A =
[[-10 -21 -18 -20  -4  38  30   9 -20 -16   1]
 [ -5  -6  13 -11   4 -14 -13   0  44 -15  -6]
 [ 24  -3   4 -22  27  -7  14  23 -12 -26  32]
 [ -3  18   3  15 -15  -6 -15 -16  -6  20 -14]
 [ -2  15   9  10 -11 -11 -16 -16   7  11 -12]
 [  3  15   7   7  -5 -13 -14  -9   2   9  -5]
 [  3  10  -2 -14 -11  18  12  -5 -27  -8  -2]
 [ 10  15   6  39   0 -14  -9  -6  -7  33   5]
 [  0  16  -4  17 -13   6  -2 -10 -24  23  -8]
 [  9 -16  -8 -20  25  -2  11  26  -3 -20  21]
 [ -4  -2  16  -8   6 -21 -19  -1  50 -12  -6]
 [ -8 -12  -9  -9  -8  26  20   0 -11  -8  -2]
 [  7  16  20  -8   2 -24 -21  -7  26  -9  -3]
 [-22   5  -9  46 -24   7 -13 -18   4  50 -28]]
Rows and columns are counted from 0.
row 0 col 0 = -10
row 9 col 5 = -2
row 2 col 3 = -22
row 5 col 5 = -13
row 13 col 0 = -22
row 0 col 4 = -4
row 12 col 6 = -21
row 5 col 7 = -9
row 13 col 8 = 4
row 3 col 10 = -14
row 0 col 10 = 1
row 3 col 6 = -15
row 6 col 10 = -2
row 0 col 9 = -16
row 8 col 8 = -24
row 9 col 4 = 25
row 2 col 8 = -12
row 1 col 6 = -13
row 13 col 6 = -13
row 5 col 10 = -5
row 1 col 9 = -15
row 6 col 6 = 12
row 11 col 10 = -2
row 10 col 8 = 50
row 4 col 3 = 10
row 10 col 2 = 16
row 11 col 4 = -8
row 11 col 0 = -8
row 4 col 4 = -11
row 9 col 8 = -3
row 3 col 3 = 15
row 10 col 0 = -4
row 7 col 8 = -7
row 2 col 4 = 27
row 1 col 8 = 44
row 0 col 5 = 38
row 4 col 7 = -16

a =
[[ 27 -14  -9  31  22  -1 -44 -17 -19 -16   2 -19  -5]
 [ 20   6  -2 -28   9   3   4  13  -6  16 -12  -1  -1]
 [-10  -3  -4   1  -8   1  12   4   7  -4   0   9  -1]
 [-17   2  -4 -25 -20   6  51  22  15   2  -5  26  -5]
 [ -2 -25 -21  30 -10  10  27   3  -1 -40   3  19 -21]
 [ 11   1  -5 -24   0   6  23  17  -1   6 -10   9  -6]
 [-21   2   6  27  -2 -13 -40 -25   8   1  11 -12  16]
 [-34  16   8 -31 -23  -5  27  11  25  24  -2  16  14]
 [ 13  -6  -8  -2   5   5   5   6  -5  -6  -5   3  -7]
 [  4 -23 -16  39   1   5  -3  -7  -7 -36   6   5 -16]
 [  9  24  14 -36  12  -9 -28   0   1  43  -9 -18  21]]
a[-11,0] = 27
a[5,9] = 6
a[-10] = [20, 6, -2, -28, 9, 3, 4, 13, -6, 16, -12, -1, -1]
a[10,10] = -9
a[-6,-10] = -24
a[:, -10] = [31, -28, 1, -25, 30, -24, 27, -31, -2, 39, -36]
a[10] = [9, 24, 14, -36, 12, -9, -28, 0, 1, 43, -9, -18, 21]
a[:, -13] = [27, 20, -10, -17, -2, 11, -21, -34, 13, 4, 9]
a[:, -2] = [-19, -1, 9, 26, 19, 9, -12, 16, 3, 5, -18]
a[:, 5] = [-1, 3, 1, 6, 10, 6, -13, -5, 5, 5, -9]
a[3,12] = -5
a[-5,-5] = 8
a[9,-9] = 1
a[6] = [-21, 2, 6, 27, -2, -13, -40, -25, 8, 1, 11, -12, 16]
a[-9,0] = -10
a[1,3] = -28
a[-11,-2] = -19
a[-3] = [13, -6, -8, -2, 5, 5, 5, 6, -5, -6, -5, 3, -7]
a[-11,-7] = -44
a[-5,10] = 11
a[-2] = [4, -23, -16, 39, 1, 5, -3, -7, -7, -36, 6, 5, -16]
a[-9,5] = 1
a[-7,-10] = 30
a[-11] = [27, -14, -9, 31, 22, -1, -44, -17, -19, -16, 2, -19, -5]
a[0,-6] = -17
a[-8,-2] = 26
a[1,6] = 4
a[:, -4] = [-16, 16, -4, 2, -40, 6, 1, 24, -6, -36, 43]
a[4,2] = -21
a[0,-1] = -5
a[5] = [11, 1, -5, -24, 0, 6, 23, 17, -1, 6, -10, 9, -6]
a[-2,10] = 6
a[1,7] = 13
a[2,6] = 12

W =
[[9567 5429 4986 6310 6615 4604 6797]
 [3537 6139 5891 4103 7114 4806 7992]
 [4130 1561 3243 4818 2824 6302 2935]
 [9024 6581 4144 7298 6505 5062 9149]]
W[0, -7]: 9567
W[1, -1]: 7992
W[:, 1]: [5429, 6139, 1561, 6581]
W[:, -4]: [6310, 4103, 4818, 7298]
W[1, 0]: 3537
W[-2, -7]: 4130
W[0]: [9567, 5429, 4986, 6310, 6615, 4604, 6797]
W[:, -5]: [4986, 5891, 3243, 4144]
W[1, -5]: 5891
W[3, 5]: 5062
W[-1, -3]: 6505
W[-2, -6]: 1561
W[1, 5]: 4806
W[:, -7]: [9567, 3537, 4130, 9024]
W[-1]: [9024, 6581, 4144, 7298, 6505, 5062, 9149]
